Here is a tiny trained network, its code and every weight. The questions are about switching its units off for an input and a class, where a switched-off unit gives its printed mean instead of its output.

import numpy as np


def w(rows, s, z=0):
    codes = np.array(rows[::2]) - 128.0
    scale = np.full(codes.shape[1], s)
    scale[-1] = z or s
    return codes * scale


def f(y):
    return y / 2 * (1 + np.tanh(0.7978845608 * (y + 0.044715 * y**3)))


def log_softmax(a):
    a = a - a.max(-1, keepdims=True)
    return a - np.log(np.exp(a).sum(-1, keepdims=True))


def net(x, mask):
    res = np.array(x, float).reshape(1, 3) / 4 @ E
    y = f(res @ A[0][:, :-1].T + A[0][:, -1])
    res = res + np.where(mask, y, B[0][:, -1]) @ B[0][:, :-1]
    return log_softmax(res[-1] @ U[:, :-1].T + U[:, -1])


A, B = {}, {}
E = w([
[220,50,37,244,184,120],'x0',
[151,108,42,8,62,44],'x1',
[254,169,165,146,25,170],'x2',
],0.0074)
A[0] = w([
[136,123,74,84,64,71,254],'neuron 1',
[186,66,77,165,172,116,76],'neuron 2',
[179,59,79,190,159,135,91],'neuron 3',
[99,149,219,158,176,243,120],'neuron 4',
[87,136,192,189,181,217,87],'neuron 5',
[174,64,68,173,152,132,93],'neuron 6',
[169,85,86,81,61,64,94],'neuron 7',
[247,167,144,168,31,152,152],'neuron 8',
[102,159,178,225,149,178,100],'neuron 9',
[180,85,65,183,155,108,91],'neuron 10',
[254,136,149,107,66,174,91],'neuron 11',
[176,88,73,186,162,109,102],'neuron 12',
[50,191,196,64,92,126,62],'neuron 13',
[32,104,46,126,198,102,115],'neuron 14',
[226,148,145,117,55,213,87],'neuron 15',
[167,110,77,56,117,58,84],'neuron 16',
[118,105,110,51,61,80,131],'neuron 17',
[59,220,231,73,88,142,156],'neuron 18',
[126,120,30,66,102,79,92],'neuron 19',
[178,50,63,192,163,127,165],'neuron 20',
[113,111,37,68,108,62,102],'neuron 21',
[115,111,185,157,114,175,228],'neuron 22',
[182,85,70,176,165,118,237],'neuron 23',
[58,59,92,86,231,132,95],'neuron 24',
[103,133,179,187,194,191,99],'neuron 25',
[40,67,92,126,191,84,112],'neuron 26',
],0.0078,0.0085)
B[0] = w([
[133,141,106,148,182,103,254],'neuron 1',
[146,114,123,93,80,156,162],'neuron 2',
[140,124,112,93,100,135,172],'neuron 3',
[172,140,125,121,153,103,195],'neuron 4',
[171,141,142,132,128,104,179],'neuron 5',
[141,124,109,80,82,163,166],'neuron 6',
[170,145,175,141,158,114,175],'neuron 7',
[75,83,146,154,108,90,213],'neuron 8',
[180,150,149,133,146,118,174],'neuron 9',
[141,129,105,91,76,159,168],'neuron 10',
[105,76,173,159,78,91,177],'neuron 11',
[136,123,102,87,88,139,170],'neuron 12',
[161,119,127,55,8,170,182],'neuron 13',
[111,100,150,146,98,97,192],'neuron 14',
[94,95,167,144,81,95,172],'neuron 15',
[185,157,173,143,144,151,170],'neuron 16',
[155,134,116,126,150,114,189],'neuron 17',
[117,103,53,77,121,141,237],'neuron 18',
[176,150,157,144,142,126,177],'neuron 19',
[118,129,100,101,128,128,212],'neuron 20',
[163,148,155,142,138,110,184],'neuron 21',
[125,131,106,126,165,94,207],'neuron 22',
[111,140,85,116,141,118,236],'neuron 23',
[101,68,195,150,61,93,181],'neuron 24',
[188,146,158,140,142,97,173],'neuron 25',
[105,75,180,151,92,88,186],'neuron 26',
],0.014,0.0097)
U = w([
[121,120,50,20,91,144,112],'0',
[35,75,194,192,91,81,111],'1',
[238,166,153,153,183,103,117],'2',
[6,150,15,156,241,108,248],'3',
[112,119,140,130,140,200,94],'4',
[91,164,140,131,120,204,96],'5',
[98,179,147,140,123,152,90],'6',
],0.014,0.011)

Each question gives the input, the list of numbers given to net, and the class t.
The units are the neurons (one row each of A and B). Each row of codes is followed by its name. A weight is (code - 128) times the scale printed after its matrix; where a second scale follows, it is the last column's (A, B and U).
mask holds one flag per neuron, in row order. A switched-off neuron (its flag False) gives its mean, the last column of its row in B, instead of its output. The means were averaged over made-up inputs and are rounded, as every weight is.
A unit's drop is (log p(t) with every unit on - log p(t) with that unit switched off) / (log p(t) with every unit on - log p(t) with every unit switched off).
The circuit of an input: a set's keep is (log p(t) with only the set's units on - log p(t) with every unit switched off) / (log p(t) with every unit on - log p(t) with every unit switched off). Starting from the 12 units with the biggest drops (on a tie, the unit counted first), units are removed one at a time, each time the one whose removal leaves the highest keep (on an exact tie, the one counted first), for as long as the keep stays at least 0.8.
units of the circuit, in order: the units of the circuit, biggest drop first
top k neurons: the k neurons with the biggest drops, biggest first
drop when u is switched off: that unit's drop, to one decimal
input [-7,-5,-5], class 0: units of the circuit, in order -> neuron 18
input [-2,2,3], class 3: top 2 neurons -> neuron 24; neuron 26
input [-3,6,-6], class 1: top 3 neurons -> neuron 24; neuron 26; neuron 14
input [6,0,-7], class 1: top 2 neurons -> neuron 24; neuron 26
input [-5,7,-7], class 1: top 3 neurons -> neuron 24; neuron 26; neuron 14
input [2,-3,4], class 1: top 2 neurons -> neuron 8; neuron 18
input [3,-7,-6], class 2: top 2 neurons -> neuron 25; neuron 9
input [-6,2,-8], class 1: top 2 neurons -> neuron 24; neuron 26
input [2,-6,-4], class 2: drop when neuron 21 is switched off -> 0.0
input [-2,0,3], class 3: drop when neuron 24 is switched off -> 0.1
input [-6,2,-7], class 1: drop when neuron 14 is switched off -> 0.5
input [6,-3,-6], class 0: drop when neuron 10 is switched off -> 0.2
